Below are the code and all the weights of a small trained network. Each question names an input and a target symbol and asks about switching units off, where a switched-off unit gives its printed mean instead of its output.

import numpy as np


def w(rows, s, z=0):
    codes = np.array(rows[::2]) - 128.0
    scale = np.full(codes.shape[1], s)
    scale[-1] = z or s
    return codes * scale


def f(y):
    return y / 2 * (1 + np.tanh(0.7978845608 * (y + 0.044715 * y**3)))


def softmax(a):
    e = np.exp(a - a.max(-1, keepdims=True))
    return e / e.sum(-1, keepdims=True)


def log_softmax(a):
    a = a - a.max(-1, keepdims=True)
    return a - np.log(np.exp(a).sum(-1, keepdims=True))


def net(x, mask):
    ids = ['βγδζθλμσ'.index(c) for c in x.split()]
    T = len(ids)
    res = E[ids] + P[:T]
    r = res
    for j in range(2):
        rows = slice(2 * j, 2 * j + 2)
        q, k, v = (r @ M[0][rows].T for M in (Q, K, V))
        z = softmax(np.where(np.tri(T) > 0, q @ k.T / 2**0.5, -1e9)) @ v
        o = O[0][rows]
        res = res + np.where(mask[j], z, o[:, -1]) @ o[:, :-1]
    y = f(res @ A[0][:, :-1].T + A[0][:, -1])
    res = res + np.where(mask[2:6], y, B[0][:, -1]) @ B[0][:, :-1]
    return log_softmax(res[-1] @ U[:, :-1].T + U[:, -1])


Q, K, V, O, A, B = {}, {}, {}, {}, {}, {}
E = w([
[57,41,126],'β',
[181,68,255],'γ',
[209,69,173],'δ',
[153,44,104],'ζ',
[154,43,103],'θ',
[202,62,175],'λ',
[108,13,23],'μ',
[230,69,171],'σ',
],0.0094)
P = w([
[128,20,135],'0',
[116,47,135],'1',
[156,23,116],'2',
[105,74,140],'3',
[186,67,138],'4',
[91,103,148],'5',
[203,103,145],'6',
[66,139,160],'7',
[245,140,141],'8',
],0.013)
Q[0] = w([
[163,50,150],'head 1',
[165,5,125],'head 1',
[124,182,108],'head 2',
[139,101,155],'head 2',
],0.018)
K[0] = w([
[115,204,128],'head 1',
[70,251,114],'head 1',
[191,88,131],'head 2',
[93,164,146],'head 2',
],0.019)
V[0] = w([
[251,148,187],'head 1',
[140,162,239],'head 1',
[127,114,63],'head 2',
[248,117,120],'head 2',
],0.012)
O[0] = w([
[232,72,93,2],'head 1',
[149,28,149,22],'head 1',
[136,176,147,185],'head 2',
[171,173,9,159],'head 2',
],0.015,0.0037)
A[0] = w([
[123,70,132,119],'neuron 1',
[61,138,38,254],'neuron 2',
[182,160,211,169],'neuron 3',
[58,254,132,93],'neuron 4',
],0.0076,0.0093)
B[0] = w([
[110,25,154,155],'neuron 1',
[202,217,247,235],'neuron 2',
[112,195,13,158],'neuron 3',
[4,28,2,251],'neuron 4',
],0.007,0.012)
U = w([
[57,82,246,160],'β',
[65,2,118,3],'γ',
[150,131,49,112],'δ',
[158,214,198,173],'ζ',
[160,211,196,172],'θ',
[134,121,102,132],'λ',
[69,141,31,116],'μ',
[148,128,76,145],'σ',
],0.0071,0.006)

Each question gives the input, a string of symbols that net reads in full, and the target symbol t.
The units are the heads (2 rows each of Q, K, V and O) and the neurons (one row each of A and B). Each row of codes is followed by its name. A weight is (code - 128) times the scale printed after its matrix; where a second scale follows, it is the last column's (O, A, B and U).
mask holds one flag per unit, heads first, then neurons. A switched-off unit (its flag False) gives its mean, the last column of its rows in O or B, instead of its output. The means were averaged over made-up inputs and are rounded, as every weight is.
A unit's drop is (log p(t) with every unit on - log p(t) with that unit switched off) / (log p(t) with every unit on - log p(t) with every unit switched off).
The circuit of an input: a set's keep is (log p(t) with only the set's units on - log p(t) with every unit switched off) / (log p(t) with every unit on - log p(t) with every unit switched off). Starting from all 6 units, units are removed one at a time, each time the one whose removal leaves the highest keep (on an exact tie, the one counted first), for as long as the keep stays at least 0.8.
circuit, biggest first: the units of the circuit, biggest drop first
k most important neurons: the k neurons with the biggest drops, biggest first
heads that matter: for each layer, one digit per head in row order, 1 if its drop is at least 0.15 and else 0, layers parted by /
drop when u is switched off: that unit's drop, to one decimal
input σ ζ λ, target θ: most important neuron => (neuron 4)
input ζ γ δ, target γ: heads that matter => 10
input λ σ γ δ γ σ σ, target δ: heads that matter => 11
input γ δ ζ γ λ γ γ μ γ, target μ: 3 most important neurons => (neuron 3; neuron 4; neuron 2)
input γ ζ γ σ γ μ γ γ, target γ: 2 most important neurons => (neuron 2; neuron 1)
input μ ζ γ λ μ ζ, target ζ: 3 most important neurons => (neuron 4; neuron 2; neuron 1)
input μ γ μ λ γ γ δ β μ, target β: circuit, biggest first => (head 1; head 2)
input γ μ μ λ ζ β μ γ μ, target γ: 2 most important neurons => (neuron 2; neuron 1)
input θ δ β μ γ γ γ μ, target β: 2 most important neurons => (neuron 2; neuron 3)
input σ μ γ, target μ: circuit, biggest first => (head 1; neuron 4)
input γ σ μ γ ζ, target γ: 3 most important neurons => (neuron 1; neuron 2; neuron 3)
input γ ζ σ θ σ σ λ σ σ, target δ: 2 most important neurons => (neuron 2; neuron 3)
input μ δ μ μ γ μ λ μ μ, target μ: drop when neuron 4 is switched off => 2.1
input θ μ ζ, target μ: drop when head 1 is switched off => 2.4
input ζ μ μ δ β σ μ μ θ, target μ: drop when head 1 is switched off => 1.6
input ζ σ μ θ, target θ: drop when neuron 3 is switched off => 0.0
input μ δ λ β ζ, target β: circuit, biggest first => (head 2)
